Here is a tiny trained network, its code and every weight. The questions are about switching its units off for an input and a class, where a switched-off unit gives its printed mean instead of its output.

import numpy as np


def w(rows, s, z=0):
    codes = np.array(rows[::2]) - 128.0
    scale = np.full(codes.shape[1], s)
    scale[-1] = z or s
    return codes * scale


def f(y):
    return y / 2 * (1 + np.tanh(0.7978845608 * (y + 0.044715 * y**3)))


def log_softmax(a):
    a = a - a.max(-1, keepdims=True)
    return a - np.log(np.exp(a).sum(-1, keepdims=True))


def net(x, mask):
    res = np.array(x, float).reshape(1, 8) / 4 @ E
    y = f(res @ A[0][:, :-1].T + A[0][:, -1])
    res = res + np.where(mask, y, B[0][:, -1]) @ B[0][:, :-1]
    return log_softmax(res[-1] @ U[:, :-1].T + U[:, -1])


A, B = {}, {}
E = w([
[152,140,102,150,115,165],'x0',
[126,171,244,173,207,183],'x1',
[147,131,69,1,112,166],'x2',
[98,55,76,150,171,143],'x3',
[109,224,196,186,18,160],'x4',
[152,72,72,150,156,44],'x5',
[10,103,116,94,130,112],'x6',
[142,221,107,86,158,102],'x7',
],0.0081)
A[0] = w([
[122,139,208,88,82,132,92],'N0',
[8,142,63,42,132,104,192],'N1',
[144,94,73,84,52,135,150],'N2',
[105,158,121,123,173,174,102],'N3',
[110,167,152,135,117,201,126],'N4',
[149,192,97,165,126,181,253],'N5',
[33,153,135,63,147,63,177],'N6',
[126,158,125,208,77,117,74],'N7',
[202,152,138,176,134,51,249],'N8',
[95,101,182,215,92,149,107],'N9',
[140,175,241,119,57,130,237],'N10',
[181,114,127,99,190,92,180],'N11',
],0.011,0.0042)
B[0] = w([
[176,192,183,101,104,165,170],'N0',
[54,71,169,142,35,191,242],'N1',
[177,125,1,178,85,173,201],'N2',
[108,93,115,67,186,151,148],'N3',
[144,117,199,85,179,154,186],'N4',
[153,30,156,165,90,146,199],'N5',
[79,111,138,109,77,174,202],'N6',
[221,139,72,160,159,111,181],'N7',
[201,40,182,94,108,108,214],'N8',
[127,72,138,186,100,78,211],'N9',
[154,143,251,90,96,107,253],'N10',
[151,81,176,94,195,114,183],'N11',
],0.0088,0.011)
U = w([
[64,120,223,55,125,171,156],'0',
[110,247,120,96,171,107,1],'1',
[130,190,140,125,101,162,57],'2',
[197,102,197,111,128,53,137],'3',
[148,92,142,87,233,143,210],'4',
[143,84,63,136,58,115,195],'5',
[110,249,101,128,173,139,6],'6',
],0.012,0.005)

Each question gives the input, the list of numbers given to net, and the class t.
The units are the neurons (one row each of A and B). Each row of codes is followed by its name. A weight is (code - 128) times the scale printed after its matrix; where a second scale follows, it is the last column's (A, B and U).
mask holds one flag per neuron, in row order. A switched-off neuron (its flag False) gives its mean, the last column of its row in B, instead of its output. The means were averaged over made-up inputs and are rounded, as every weight is.
A unit's drop is (log p(t) with every unit on - log p(t) with that unit switched off) / (log p(t) with every unit on - log p(t) with every unit switched off).
The circuit of an input: a set's keep is (log p(t) with only the set's units on - log p(t) with every unit switched off) / (log p(t) with every unit on - log p(t) with every unit switched off). Starting from all 12 units, units are removed one at a time, each time the one whose removal leaves the highest keep (on an exact tie, the one counted first), for as long as the keep stays at least 0.8.
units of the circuit, in order: the units of the circuit, biggest drop first
k most important neurons: the k neurons with the biggest drops, biggest first
drop of u: that unit's drop, to one decimal
input [-8,2,-3,-4,-1,7,5,-5], class 0: units of the circuit, in order -> N6
input [6,8,-8,8,2,6,8,6], class 5: 4 most important neurons -> N10; N9; N11; N4
input [-3,3,0,2,8,-8,1,-7], class 3: units of the circuit, in order -> N9; N7
input [1,1,3,0,-7,6,-5,4], class 4: units of the circuit, in order -> N10; N11
input [-5,-8,-8,-5,6,4,8,8], class 0: 2 most important neurons -> N6; N1
input [1,-2,5,3,0,-3,7,-5], class 5: 2 most important neurons -> N2; N10
input [2,1,6,-1,7,-1,-5,-4], class 3: 2 most important neurons -> N1; N6
input [-6,-1,0,-8,0,7,3,3], class 0: units of the circuit, in order -> N6; N7
input [2,3,8,5,2,-1,-4,1], class 4: 3 most important neurons -> N1; N10; N6
input [-6,1,5,-4,-6,8,6,-1], class 0: 2 most important neurons -> N1; N11
input [-8,-1,-7,7,0,3,7,-7], class 5: 3 most important neurons -> N10; N9; N4
input [0,5,3,-4,8,-1,0,-1], class 3: 4 most important neurons -> N1; N7; N6; N9
input [-5,5,8,-4,8,0,-5,-8], class 3: 3 most important neurons -> N1; N6; N9
input [3,4,1,-1,-8,5,4,7], class 0: units of the circuit, in order -> N1
input [0,7,-7,3,4,-8,-1,5], class 3: drop of N9 -> 0.2
input [8,8,-7,4,8,-8,-3,-4], class 3: drop of N2 -> 0.0
input [-4,-4,-7,-6,-3,0,2,6], class 0: drop of N9 -> 0.3
input [3,5,0,1,1,5,3,-7], class 5: drop of N11 -> 0.5
